Small tables with named rows and columns. After each table, cells are looked up by row and column.

palil:
cols = soli, miz, mes, buso, nur, bak, ter, mek
dol: [-0.617, 0.451, 0.024, -0.348, -0.712, -0.883, -0.824, -0.702]
tubelam: [-0.654, 0.161, -0.579, -0.207, 0.496, -0.360, -0.635, -0.336]
baz: [-0.058, -0.827, -0.669, -0.079, -0.506, 0.644, -0.153, -0.715]
bodap: [-0.707, 0.000, 0.428, -0.641, -0.891, 0.279, 0.052, 0.642]
fad: [-0.870, 0.068, -0.467, -0.900, -0.244, -0.610, -0.145, -0.402]
geman: [0.675, -0.639, -0.309, 0.667, 0.235, -0.680, -0.143, -0.853]
pibe: [0.657, -0.139, 0.516, 0.005, -0.015, -0.869, 0.226, 0.150]
fozu: [0.504, -0.009, 0.238, -0.299, 0.652, -0.170, -0.095, 0.621]
dulepe: [-0.026, 0.242, 0.467, -0.125, -0.592, 0.132, -0.074, -0.754]
kud: [-0.782, 0.046, 0.455, -0.376, 0.347, -0.293, 0.663, -0.288]
bufe: [0.389, 0.088, -0.132, 0.257, -0.237, 0.464, -0.225, -0.368]

What is the bak of bufe in palil? 0.464
What is the nur of pibe in palil? -0.015
What is the mek of pibe in palil? 0.150
What is the mes of fozu in palil? 0.238
What is the nur of tubelam in palil? 0.496
What is the soli of bodap in palil? -0.707
What is the ter of fad in palil? -0.145
What is the soli of kud in palil? -0.782
What is the nur of dol in palil? -0.712
What is the mes of kud in palil? 0.455

rutefub =
cols = bivo, tabado, dep, mor, suz, diru, lenol, ret, zas, teg
mig: [40, 33, 45, 67, 64, 44, 65, 34, 54, 54]
mizene: [48, 41, 76, 41, 30, 39, 49, 37, 81, 40]
susaron: [12, 53, 66, 24, 80, 13, 73, 47, 58, 63]
nefo: [44, 10, 77, 57, 45, 57, 54, 36, 52, 61]
sas: [62, 50, 73, 39, 65, 68, 47, 69, 79, 47]
lisof: [59, 51, 56, 77, 89, 49, 33, 34, 38, 42]
bavita: [32, 43, 61, 37, 47, 47, 69, 4, 42, 68]
divolat: [19, 45, 37, 11, 67, 42, 49, 75, 50, 29]

What is the diru of mig in rutefub? 44
What is the mor of lisof in rutefub? 77
What is the bivo of divolat in rutefub? 19
What is the tabado of mizene in rutefub? 41
What is the teg of mig in rutefub? 54
What is the zas of nefo in rutefub? 52
What is the suz of mig in rutefub? 64
What is the zas of mizene in rutefub? 81
What is the lenol of nefo in rutefub? 54
What is the dep of divolat in rutefub? 37
What is the suz of mizene in rutefub? 30
What is the teg of sas in rutefub? 47
What is the suz of nefo in rutefub? 45
Row with the largest diru: sas

Table pava
	fase	gefedo	kotoso	ruvete
gama	65	52	30	29
kadolel	54	31	29	75
gebuve	55	51	19	49
pip	64	52	30	29
zazekip	64	16	47	74
sose	64	17	47	74
tet	78	33	56	28
gigus	77	18	63	46
reso	77	18	62	46
sos	77	32	56	27
bogi	78	32	55	28
nepe	77	33	56	27

What is the ruvete of sos in pava?
27
What is the fase of gebuve in pava?
55
What is the kotoso of zazekip in pava?
47
What is the gefedo of nepe in pava?
33
What is the ruvete of sose in pava?
74
What is the gefedo of sos in pava?
32
What is the fase of reso in pava?
77
What is the gefedo of reso in pava?
18
Which row has the largest kotoso? gigus

gib
|  | pozonu | fesem | mopiliv | puvumop | kugak | rebigek | rukinu | sogevi |
|---|---|---|---|---|---|---|---|---|
| vigel | 159 | 99 | 142 | 133 | 146 | 60 | 105 | 156 |
| keruza | 157 | 75 | 133 | 122 | 121 | 119 | 68 | 130 |
| veku | 162 | 186 | 165 | 175 | 181 | 120 | 197 | 179 |
| fos | 160 | 122 | 147 | 142 | 170 | 99 | 117 | 168 |
| lomen | 159 | 135 | 152 | 154 | 119 | 108 | 159 | 136 |
| dusapi | 158 | 101 | 142 | 137 | 114 | 105 | 113 | 130 |

What is the sogevi of dusapi in gib?
130
What is the mopiliv of keruza in gib?
133
What is the pozonu of keruza in gib?
157
What is the rukinu of dusapi in gib?
113
What is the rebigek of keruza in gib?
119
What is the rukinu of veku in gib?
197
What is the pozonu of dusapi in gib?
158
What is the pozonu of veku in gib?
162
What is the kugak of lomen in gib?
119
What is the puvumop of fos in gib?
142
What is the puvumop of lomen in gib?
154
What is the rebigek of fos in gib?
99
What is the mopiliv of veku in gib?
165
What is the rebigek of veku in gib?
120
What is the puvumop of dusapi in gib?
137
What is the rebigek of vigel in gib?
60
What is the fesem of veku in gib?
186

